Here is a tiny trained network, its code and every weight. The questions are about switching its units off for an input and a class, where a switched-off unit gives its printed mean instead of its output.

import numpy as np


def w(rows, s, z=0):
    codes = np.array(rows[::2]) - 128.0
    scale = np.full(codes.shape[1], s)
    scale[-1] = z or s
    return codes * scale


def norm(h):
    return h / np.sqrt((h * h).mean(-1, keepdims=True) + 1e-5)


def f(y):
    return np.maximum(y, 0)


def log_softmax(a):
    a = a - a.max(-1, keepdims=True)
    return a - np.log(np.exp(a).sum(-1, keepdims=True))


def net(x, mask):
    res = np.array(x, float).reshape(1, 7) / 4 @ E
    u = 0
    for l in range(4):
        y = f(norm(res) @ A[l][:, :-1].T + A[l][:, -1])
        res = res + np.where(mask[u : u + 3], y, B[l][:, -1]) @ B[l][:, :-1]
        u += 3
    return log_softmax(norm(res)[-1] @ U[:, :-1].T + U[:, -1])


A, B = {}, {}
E = w([
[135,4,32],'x0',
[224,62,32],'x1',
[8,245,44],'x2',
[52,49,134],'x3',
[4,167,132],'x4',
[2,123,177],'x5',
[63,223,153],'x6',
],0.0073)
A[0] = w([
[158,225,162,138],'0.n1',
[202,67,207,228],'0.n2',
[120,2,97,2],'0.n3',
],0.0069,0.0035)
B[0] = w([
[142,89,60,192],'0.n1',
[37,253,80,254],'0.n2',
[161,60,100,175],'0.n3',
],0.008,0.0045)
A[1] = w([
[186,95,133,210],'1.n1',
[176,116,252,110],'1.n2',
[192,87,238,2],'1.n3',
],0.016,0.0027)
B[1] = w([
[102,146,239,252],'1.n1',
[35,255,164,208],'1.n2',
[7,161,175,179],'1.n3',
],0.0085,0.0039)
A[2] = w([
[130,162,255,255],'2.n1',
[174,215,67,41],'2.n2',
[60,153,79,113],'2.n3',
],0.0074,0.0081)
B[2] = w([
[59,110,1,254],'2.n1',
[156,98,86,142],'2.n2',
[163,96,174,168],'2.n3',
],0.012,0.0084)
A[3] = w([
[124,1,38,245],'3.n1',
[216,250,211,74],'3.n2',
[125,160,188,3],'3.n3',
],0.0044,0.0018)
B[3] = w([
[125,173,1,253],'3.n1',
[94,143,34,131],'3.n2',
[164,124,191,128],'3.n3',
],0.0067,0.0046)
U = w([
[214,184,105,95],'0',
[140,145,69,135],'1',
[169,126,224,11],'2',
[158,4,94,153],'3',
[17,190,163,177],'4',
],0.021,0.011)

Each question gives the input, the list of numbers given to net, and the class t.
The units are the neurons (one row each of A and B). Each row of codes is followed by its name. A weight is (code - 128) times the scale printed after its matrix; where a second scale follows, it is the last column's (A, B and U).
mask holds one flag per neuron, layer by layer. A switched-off neuron (its flag False) gives its mean, the last column of its row in B, instead of its output. The means were averaged over made-up inputs and are rounded, as every weight is.
A unit's drop is (log p(t) with every unit on - log p(t) with that unit switched off) / (log p(t) with every unit on - log p(t) with every unit switched off).
The circuit of an input: a set's keep is (log p(t) with only the set's units on - log p(t) with every unit switched off) / (log p(t) with every unit on - log p(t) with every unit switched off). Starting from all 12 units, units are removed one at a time, each time the one whose removal leaves the highest keep (on an exact tie, the one counted first), for as long as the keep stays at least 0.8.
units of the circuit, in order: the units of the circuit, biggest drop first
most important unit: the unit with the biggest drop
top k neurons: the k neurons with the biggest drops, biggest first
top k neurons in layer l: the k neurons of layer l with the biggest drops, biggest first
drop when u is switched off: that unit's drop, to one decimal
input [3,5,-6,0,-3,2,4], class 1: units of the circuit, in order => 0.n2
input [-1,0,3,7,-5,4,-2], class 3: top 2 neurons => 0.n2; 1.n2
input [7,1,5,7,1,-5,6], class 3: units of the circuit, in order => 0.n2; 1.n2
input [5,4,-1,4,8,0,5], class 3: units of the circuit, in order => 0.n2; 1.n2; 1.n1
input [-3,6,-2,8,-2,3,6], class 1: units of the circuit, in order => 1.n2; 1.n1
input [1,1,-2,2,3,-2,1], class 3: top 3 neurons => 0.n3; 1.n2; 2.n3
input [7,-3,1,5,8,1,-3], class 3: units of the circuit, in order => 0.n2; 1.n2; 1.n1
input [-8,0,4,2,5,-5,-8], class 0: top 2 neurons => 1.n1; 0.n1
input [1,0,-7,3,-7,5,-8], class 4: top 2 neurons => 1.n3; 1.n2
input [4,-7,2,5,6,-2,-8], class 3: top 2 neurons => 0.n2; 1.n2
input [-1,5,3,5,0,4,-2], class 3: top 3 neurons => 0.n2; 2.n1; 1.n2
input [-3,6,-8,2,7,1,2], class 1: top 2 neurons => 0.n2; 1.n2
input [-5,3,-1,-2,1,-1,5], class 1: top 2 neurons in layer 0 => 0.n1; 0.n2
input [-2,-3,-2,5,-4,-3,-3], class 4: most important unit => 0.n1
input [3,-3,1,-5,-3,1,7], class 1: drop when 0.n1 is switched off => 0.2
input [2,3,3,5,-1,6,2], class 3: drop when 0.n2 is switched off => 0.6
input [3,2,6,-8,-6,6,7], class 1: drop when 0.n2 is switched off => 0.3
